arr =
10	5	1	-17	-3	10	11	8	4	8	3	4	10	8	5	-4
-16	5	3	13	7	-6	10	2	-6	3	2	12	-16	3	-4	3
26	-10	2	7	1	11	-21	2	12	0	2	-2	26	4	-3	2
-18	11	2	5	2	0	19	3	-4	4	3	7	-21	2	7	6
-2	1	3	6	-6	17	7	0	13	1	2	-10	-2	0	16	9
0	-12	3	50	-1	13	-22	-11	12	-14	2	-11	-2	-9	5	18
22	3	4	-32	-1	9	2	8	9	9	2	0	25	7	3	-8
Report the last entry of the smallest entry's row.
-8
The bottom-left entry: 22
Report the fifth-last entry, reading row by row.
0
The 5th entry in reading order: -3
The third entry from the end, reading row by row -> 7
The second entry, reading row by row -> 5
Report the top-right entry.
-4
Report the top entry of the column that holds the largest entry.
-17
The 3rd entry on the main diagonal: 2
Report the 2nd entry on the diagonal from the top-right corner.
-4
The third entry, reading row by row: 1
Report the entry just right of the largest entry.
-1
The smallest entry in the first column is -18
The first entry in reading order: 10
The entry directly above -18: 26
Report the smallest entry in the last row.
-32
The entry directly above the largest entry is 6
The 4th entry from the end, reading row by row: 25
Report the entry just right of the smallest entry.
-1
Report the maximum.
50
The first entry of the largest entry's row -> 0

data =
[[-46 -14  20 -12  38   9 -25   8  11   0   0  -6]
 [ -8  31   0  -4 -18   5 -22  15  22  -6   1   0]
 [  1  26 -22   0 -48  -1 -44  12  10  13   1   1]]
Indices start at 0.
The entry at row 2, column 0 is 1
The top entry of the column that holds the smallest entry is 38
The entry directly above 13: -6
The entry in row 1 and column 0: -8
The entry just right of the smallest entry -> -1
Give the bottom-right entry.
Answer: 1
The entry at row 0, column 2: 20
The entry at row 0, column 0 -> -46
The entry directly below the largest entry is -18
The entry at row 0, column 1 is -14
Give the entry at row 1, column 2.
Answer: 0
Give the top-right entry.
Answer: -6
Give the entry just right of -1.
Answer: -44
The entry in row 2 and column 2 is -22
The entry directly above 5 is 9

a = [ 23 -11  13  -2  17  -5 -20 -23   0  50]
Find the entry just left of -23.
Answer: -20
Find the entry just right of the smallest entry.
Answer: 0
The 1st entry from the left -> 23
Find the entry just left of -20.
Answer: -5

B =
[[  5 -21   0 -11  45 -12]
 [-10 -12   0  -4 -11 -12]
 [  9  -2   0  -1 -13  -5]]
Rows and columns are numbered from 0.
The entry in the bottom-left corner is 9
The entry in row 0 and column 0 is 5
Find the entry in row 1 and column 1.
A: -12
Find the entry just left of -1.
A: 0
Find the entry just left of the largest entry.
A: -11
The entry at row 0, column 1 is -21
Find the entry in the top-right corner.
A: -12
Find the entry just left of -13.
A: -1
Find the entry just right of -21.
A: 0

M = ((-830, -76, -491, -232, 560, -713, 242, -66, 15, -741, -267), (-487, -109, -299, -68, -192, -21, 82, 166, 295, -23, -326), (-675, -69, -375, -41, -126, -5, 213, 322, 501, -9, -390), (-271, -177, -221, -202, 45, -390, -117, -268, -262, -398, -172), (-991, -50, -570, -259, 762, -861, 337, -54, 45, -901, -278))
The entry just right of -177 is -221
The 2nd smallest entry is -901
The maximum is 762
The fifth entry in reading order is 560
The entry just right of the centre entry -> 213
Read off the median entry.
Answer: -172
Read off the entry just left of -741.
Answer: 15
Read off the entry just left of -41.
Answer: -375
The entry just right of -262: -398
Read off the entry just right of the largest entry.
Answer: -861
The centre entry -> -5
The minimum is -991
The second entry in reading order is -76
Read off the entry just right of the smallest entry.
Answer: -50
The entry just left of the largest entry -> -259
Read off the first entry in reading order.
Answer: -830
Read off the third largest entry.
Answer: 501

[[ 0.35  0.60 -0.06 -0.46 -0.31  0.18  0.29 -0.09  0.62  0.48  1.14  0.87
   0.41  1.08  1.52]
 [ 0.42 -1.31  0.19 -1.09 -0.54  2.04  0.38 -0.30 -1.90  0.28  0.18  0.87
   0.60  2.99  0.12]
 [-0.20  1.44  0.27  1.23 -0.54 -0.79 -0.47  0.92 -0.33  0.43  0.07  1.20
   0.66 -1.91 -0.86]
 [ 0.68  1.89 -0.45  1.37 -0.09  1.01  0.40  0.92 -0.10  0.33  0.60 -1.28
   0.39  0.59 -0.54]
 [ 0.57  0.41 -0.17  0.13  0.47  1.50 -0.30  0.92  1.35 -0.21 -0.80 -0.62
   0.20 -0.03  1.44]
 [ 0.20 -0.42 -0.32  0.01 -0.95 -1.42 -0.33 -1.00 -1.86  0.33 -0.71  0.09
  -0.29  0.46 -0.25]]
The entry just left of -1.09: 0.19
The second entry in reading order -> 0.60
Which number is the entry just right of the largest entry?
Answer: 0.12
The entry just left of -1.00 is -0.33
The first entry in reading order is 0.35
The entry just left of the largest entry is 0.60
Which number is the entry just right of -1.90?
Answer: 0.28
The largest entry: 2.99
The fifth entry in reading order is -0.31
Which number is the entry just right of -1.86?
Answer: 0.33
The entry just left of 0.38 is 2.04
Which number is the entry just left of 0.27?
Answer: 1.44
The smallest entry -> -1.91
Which number is the entry just left of the smallest entry?
Answer: 0.66

grid =
[[-28  18   8  -3 -27  20]
 [-21  33   7  -9  -8  24]
 [ 23 -23 -22  21 -16  11]
 [ -1  10  10  21  40   6]
 [  8   3  46  -2   9   7]
 [ 24   1  18   4 -21  31]
 [ 17  -6  20  17  36  -2]
 [-11  -8 -22  33  24  -4]
 [ 21  10  36 -20   6   6]
 [ 20 -22  -8  33  16   4]
 [-13 -21   4  -4  12 -39]
 [ 22 -12  41  -3   4   0]
 [ 44  -6 -12 -13   2   0]]
The 3rd largest entry: 41
The first entry in the row that holds the largest entry is 8
The 4th-last entry, reading row by row is -12
The 3rd smallest entry -> -27
The first entry, reading row by row: -28
The smallest entry in the last row is -13
The entry directly above 41: 4
Give the entry directly below -16.
Answer: 40
The 3rd entry in reading order: 8
The second entry from the end, reading row by row is 2
The second entry on the main diagonal: 33
Give the entry directly below the smallest entry.
Answer: 0
Give the first entry of the smallest entry's row.
Answer: -13
The second entry, reading row by row: 18
Give the 3rd entry on the diagonal from the top-right corner.
Answer: 21
The entry in the bottom-right corner -> 0
The top-right entry: 20
The minimum -> -39
The entry just left of -39 is 12
The bottom-left entry is 44
The fourth entry in reading order: -3
The entry directly above -16: -8
Give the entry just right of 44.
Answer: -6
Give the entry just right of 16.
Answer: 4
Give the entry just left of the largest entry.
Answer: 3
Give the largest entry.
Answer: 46
